Below is a small trained network, with its code and all its weights. Each question gives an input and a target symbol and asks what happens when units are switched off, that is, made to give their printed mean instead of their output.

import numpy as np


def w(rows, s, z=0):
    codes = np.array(rows[::2]) - 128.0
    scale = np.full(codes.shape[1], s)
    scale[-1] = z or s
    return codes * scale


def norm(h):
    return h / np.sqrt((h * h).mean(-1, keepdims=True) + 1e-5)


def f(y):
    return np.maximum(y, 0)


def softmax(a):
    e = np.exp(a - a.max(-1, keepdims=True))
    return e / e.sum(-1, keepdims=True)


def log_softmax(a):
    a = a - a.max(-1, keepdims=True)
    return a - np.log(np.exp(a).sum(-1, keepdims=True))


def net(x, mask):
    ids = ['γδεζλμξπσφψω'.index(c) for c in x.split()]
    T = len(ids)
    res = E[ids] + P[:T]
    q, k, v = (norm(res) @ M[0].T for M in (Q, K, V))
    z = softmax(np.where(np.tri(T) > 0, q @ k.T / 4**0.5, -1e9)) @ v
    res = res + np.where(mask[0], z, O[0][:, -1]) @ O[0][:, :-1]
    y = f(norm(res) @ A[0][:, :-1].T + A[0][:, -1])
    res = res + np.where(mask[1:13], y, B[0][:, -1]) @ B[0][:, :-1]
    return log_softmax(norm(res)[-1] @ U[:, :-1].T + U[:, -1])


Q, K, V, O, A, B = {}, {}, {}, {}, {}, {}
E = w([
[238,74,61,82,121,120,82,194,167,86],'γ',
[163,129,112,131,67,197,122,163,141,148],'δ',
[137,222,141,114,67,144,116,173,135,180],'ε',
[169,189,96,140,63,149,151,114,133,196],'ζ',
[131,97,132,167,71,151,116,13,176,162],'λ',
[181,130,111,131,84,150,108,185,152,188],'μ',
[3,181,128,99,94,104,52,191,159,109],'ξ',
[168,199,168,165,202,62,81,125,182,164],'π',
[138,171,76,190,160,132,105,166,138,193],'σ',
[121,127,8,184,133,195,102,169,127,146],'φ',
[172,83,48,171,126,162,122,155,150,179],'ψ',
[114,120,18,132,114,34,149,134,138,230],'ω',
],0.0046)
P = w([
[127,122,126,57,229,147,43,58,199,166],'0',
[117,140,142,33,217,169,87,50,106,144],'1',
[130,151,136,107,205,187,186,101,176,129],'2',
[132,160,133,87,142,156,77,107,204,135],'3',
[139,94,193,104,166,158,89,114,82,187],'4',
[139,156,118,134,104,138,96,123,189,136],'5',
[153,112,201,159,158,152,91,144,58,165],'6',
[142,137,154,183,101,123,108,145,188,167],'7',
[143,147,135,130,87,116,49,101,55,114],'8',
[152,102,207,219,124,152,162,182,100,161],'9',
[134,137,120,179,52,92,67,134,160,109],'10',
[145,95,196,202,111,119,91,133,2,121],'11',
[151,126,147,233,49,85,137,172,160,99],'12',
[136,125,165,179,87,93,27,155,76,141],'13',
],0.0046)
Q[0] = w([
[62,113,104,10,167,159,204,86,107,62],'h1',
[134,147,137,124,126,120,37,123,65,150],'h1',
[136,103,97,102,110,108,79,91,152,140],'h1',
[120,188,98,143,108,117,123,135,195,104],'h1',
],0.011)
K[0] = w([
[133,144,120,63,193,203,123,120,199,206],'h1',
[147,94,120,226,61,63,148,175,233,117],'h1',
[157,171,204,254,126,146,133,202,142,176],'h1',
[117,44,175,127,185,120,224,138,35,125],'h1',
],0.0064)
V[0] = w([
[35,218,196,95,80,153,60,162,141,77],'h1',
[103,172,164,136,184,2,167,127,166,188],'h1',
[20,108,144,199,95,163,151,12,132,182],'h1',
[22,154,38,101,162,123,106,217,88,141],'h1',
],0.0053)
O[0] = w([
[63,174,99,176,104,111,63,129,221,109,95],'h1',
[96,80,136,193,101,105,187,165,142,142,154],'h1',
[81,101,217,108,148,223,41,198,180,254,89],'h1',
[105,77,110,79,61,12,96,121,117,164,9],'h1',
],0.0078,0.0014)
A[0] = w([
[135,62,172,142,99,85,177,149,67,176,179],'n1',
[109,181,137,184,142,119,230,184,114,124,115],'n2',
[161,150,81,134,96,60,157,87,103,67,194],'n3',
[149,176,253,144,128,117,126,107,170,117,131],'n4',
[141,203,136,145,128,60,194,66,125,218,86],'n5',
[162,141,108,66,172,158,70,82,146,182,238],'n6',
[153,109,158,181,72,139,103,36,123,178,158],'n7',
[91,76,119,125,124,192,90,143,135,156,251],'n8',
[114,140,195,123,152,88,98,219,125,105,232],'n9',
[206,150,172,109,204,175,186,124,24,115,185],'n10',
[76,106,166,180,88,165,190,145,167,75,151],'n11',
[128,233,120,121,184,154,77,51,83,96,22],'n12',
],0.0054,0.0023)
B[0] = w([
[120,125,94,130,141,119,171,186,206,126,180],'n1',
[91,63,157,86,109,142,77,128,94,123,202],'n2',
[82,110,104,128,54,253,124,135,82,133,212],'n3',
[163,132,95,104,116,98,157,163,54,113,203],'n4',
[151,104,127,87,138,187,85,187,143,87,184],'n5',
[110,138,172,169,107,92,117,156,82,51,255],'n6',
[137,186,101,136,152,139,116,190,107,157,201],'n7',
[157,181,85,116,140,91,186,107,118,155,221],'n8',
[118,159,51,131,65,158,165,84,142,120,196],'n9',
[129,116,135,180,72,97,97,74,187,166,247],'n10',
[117,178,204,136,133,72,107,106,53,115,193],'n11',
[187,93,126,119,173,105,169,189,205,101,189],'n12',
],0.0056,0.0047)
U = w([
[172,64,94,163,71,207,102,115,132,56,98],'γ',
[199,78,192,137,89,64,119,22,144,213,135],'δ',
[141,128,136,2,120,81,35,140,35,147,144],'ε',
[104,126,186,70,183,245,62,116,154,188,190],'ζ',
[185,243,150,204,168,144,152,125,85,180,125],'λ',
[43,79,222,201,97,121,164,147,65,103,66],'μ',
[23,223,74,162,92,103,109,121,185,87,82],'ξ',
[145,108,175,139,243,83,123,167,204,11,151],'π',
[44,87,139,132,124,81,48,64,215,164,168],'σ',
[127,136,32,96,186,145,224,19,63,106,255],'φ',
[121,76,118,108,142,84,234,130,159,197,171],'ψ',
[119,82,66,134,108,114,171,243,130,172,66],'ω',
],0.0051,0.0021)

Each question gives the input, a string of symbols that net reads in full, and the target symbol t.
The units are the heads (4 rows each of Q, K, V and O) and the neurons (one row each of A and B). Each row of codes is followed by its name. A weight is (code - 128) times the scale printed after its matrix; where a second scale follows, it is the last column's (O, A, B and U).
mask holds one flag per unit, heads first, then neurons. A switched-off unit (its flag False) gives its mean, the last column of its rows in O or B, instead of its output. The means were averaged over made-up inputs and are rounded, as every weight is.
A unit's drop is (log p(t) with every unit on - log p(t) with that unit switched off) / (log p(t) with every unit on - log p(t) with every unit switched off).
The circuit of an input: a set's keep is (log p(t) with only the set's units on - log p(t) with every unit switched off) / (log p(t) with every unit on - log p(t) with every unit switched off). Starting from the 12 units with the biggest drops (on a tie, the unit counted first), units are removed one at a time, each time the one whose removal leaves the highest keep (on an exact tie, the one counted first), for as long as the keep stays at least 0.8.
units of the circuit, in order: the units of the circuit, biggest drop first
most important unit: the unit with the biggest drop
top k neurons: the k neurons with the biggest drops, biggest first
drop of u: that unit's drop, to one decimal
input λ ψ ψ, target δ: most important unit : n10
input λ π δ γ π λ π ε ω ψ π, target δ: top 2 neurons : [n10, n3]
input γ δ σ λ δ δ φ, target π: units of the circuit, in order : [h1, n12, n3]
input π λ σ π μ δ δ ψ φ ε ψ ε, target δ: units of the circuit, in order : [n10, h1]
input λ μ ζ δ φ, target π: units of the circuit, in order : [h1, n12, n6]
input φ π π ζ, target μ: top 2 neurons : [n11, n2]
input μ ε π π φ, target μ: top 2 neurons : [n11, n2]
input ψ φ γ ε γ ω ψ, target ψ: units of the circuit, in order : [h1, n1]
input ζ π ψ δ π ζ φ γ π δ ω ζ, target ω: units of the circuit, in order : [n1, h1]
input π φ π ε γ ε ε ψ σ, target δ: units of the circuit, in order : [h1, n10]
input ζ φ φ ε φ ε ε ε π π π μ π π, target μ: units of the circuit, in order : [h1, n2]
input π δ π δ, target μ: top 2 neurons : [n11, n2]
input φ π π ζ φ ε σ σ λ ζ ψ, target λ: units of the circuit, in order : [h1, n8, n3]
input λ δ φ γ σ ω ε φ μ λ π δ δ π, target π: units of the circuit, in order : [h1, n12]
input δ π π ψ ω γ π ε ε λ, target λ: most important unit : n7
input φ σ ζ ψ, target λ: top 2 neurons : [n8, n6]
input φ μ ζ φ δ γ π λ σ σ λ π μ, target μ: drop of n11 : 0.5
input φ δ π ε π δ μ ψ ε ω φ ψ, target ε: drop of n10 : 0.1
input μ δ π λ λ γ μ σ π ε γ σ, target φ: drop of h1 : 1.3
input φ φ ε δ λ ψ, target ζ: drop of h1 : 1.2
input φ π σ φ π, target ε: most important unit : h1
